Below is a small trained network, with its code and all its weights. Each question gives an input and a class and asks what happens when units are switched off, that is, made to give their printed mean instead of their output.

import numpy as np


def w(rows, s, z=0):
    codes = np.array(rows[::2]) - 128.0
    scale = np.full(codes.shape[1], s)
    scale[-1] = z or s
    return codes * scale


def f(y):
    return y / 2 * (1 + np.tanh(0.7978845608 * (y + 0.044715 * y**3)))


def log_softmax(a):
    a = a - a.max(-1, keepdims=True)
    return a - np.log(np.exp(a).sum(-1, keepdims=True))


def net(x, mask):
    res = np.array(x, float).reshape(1, 5) / 4 @ E
    y = f(res @ A[0][:, :-1].T + A[0][:, -1])
    res = res + np.where(mask, y, B[0][:, -1]) @ B[0][:, :-1]
    return log_softmax(res[-1] @ U[:, :-1].T + U[:, -1])


A, B = {}, {}
E = w([
[178,132,250,125,28,82,127,86],'x0',
[162,42,58,78,21,240,53,91],'x1',
[128,114,197,173,189,209,198,57],'x2',
[180,87,143,123,152,125,107,168],'x3',
[131,118,117,138,129,116,133,119],'x4',
],0.011)
A[0] = w([
[158,96,144,131,145,210,155,55,76],'n0',
[100,105,25,102,164,226,126,158,46],'n1',
[142,85,160,123,157,229,132,59,77],'n2',
[131,131,81,100,103,92,90,129,106],'n3',
[155,91,198,112,4,137,116,83,2],'n4',
[139,124,56,59,42,93,89,163,94],'n5',
[153,62,79,94,31,227,92,86,47],'n6',
],0.014,0.0027)
B[0] = w([
[129,134,137,193,75,201,131,171,186],'n0',
[221,86,80,115,110,107,71,9,228],'n1',
[48,107,111,154,67,159,123,224,193],'n2',
[100,159,140,196,101,168,177,121,176],'n3',
[201,76,11,128,151,137,69,19,219],'n4',
[82,85,143,198,86,243,133,198,224],'n5',
[92,218,225,53,215,4,191,174,251],'n6',
],0.011,0.021)
U = w([
[78,195,191,106,175,61,169,131,251],'0',
[58,120,149,190,55,217,127,161,79],'1',
[153,107,105,129,111,128,75,11,33],'2',
],0.011,0.0033)

Each question gives the input, the list of numbers given to net, and the class t.
The units are the neurons (one row each of A and B). Each row of codes is followed by its name. A weight is (code - 128) times the scale printed after its matrix; where a second scale follows, it is the last column's (A, B and U).
mask holds one flag per neuron, in row order. A switched-off neuron (its flag False) gives its mean, the last column of its row in B, instead of its output. The means were averaged over made-up inputs and are rounded, as every weight is.
A unit's drop is (log p(t) with every unit on - log p(t) with that unit switched off) / (log p(t) with every unit on - log p(t) with every unit switched off).
The circuit of an input: a set's keep is (log p(t) with only the set's units on - log p(t) with every unit switched off) / (log p(t) with every unit on - log p(t) with every unit switched off). Starting from all 7 units, units are removed one at a time, each time the one whose removal leaves the highest keep (on an exact tie, the one counted first), for as long as the keep stays at least 0.8.
circuit, biggest first: the units of the circuit, biggest drop first
unit that matters most: the unit with the biggest drop
k most important neurons: the k neurons with the biggest drops, biggest first
drop when u is switched off: that unit's drop, to one decimal
input [-5,3,3,-7,0], class 2: unit that matters most	n1
input [5,-3,-7,5,0], class 1: circuit, biggest first	(n6 n1)
input [4,-2,0,5,-3], class 2: circuit, biggest first	(n6 n5)
input [-7,-3,6,-1,3], class 2: 4 most important neurons	(n1 n5 n6 n3)
input [-8,-3,6,-3,1], class 2: 2 most important neurons	(n1 n5)
input [-4,4,4,-7,-3], class 0: 3 most important neurons	(n6 n5 n4)
input [1,4,4,6,-7], class 0: 2 most important neurons	(n6 n5)
input [-4,-4,-6,6,7], class 1: 2 most important neurons	(n6 n4)
input [4,4,-2,-7,4], class 0: 2 most important neurons	(n6 n1)
input [8,-4,5,-6,-1], class 2: 2 most important neurons	(n4 n6)
input [-5,-1,4,7,2], class 2: 4 most important neurons	(n5 n1 n6 n3)
input [6,-2,0,-2,-8], class 2: drop when n5 is switched off	0.0
input [3,-4,6,-6,-1], class 1: drop when n6 is switched off	4.4
input [3,-5,8,2,6], class 1: circuit, biggest first	(n6)
input [-4,4,-3,-7,3], class 0: drop when n4 is switched off	0.9
input [5,-3,1,5,5], class 2: drop when n6 is switched off	4.8
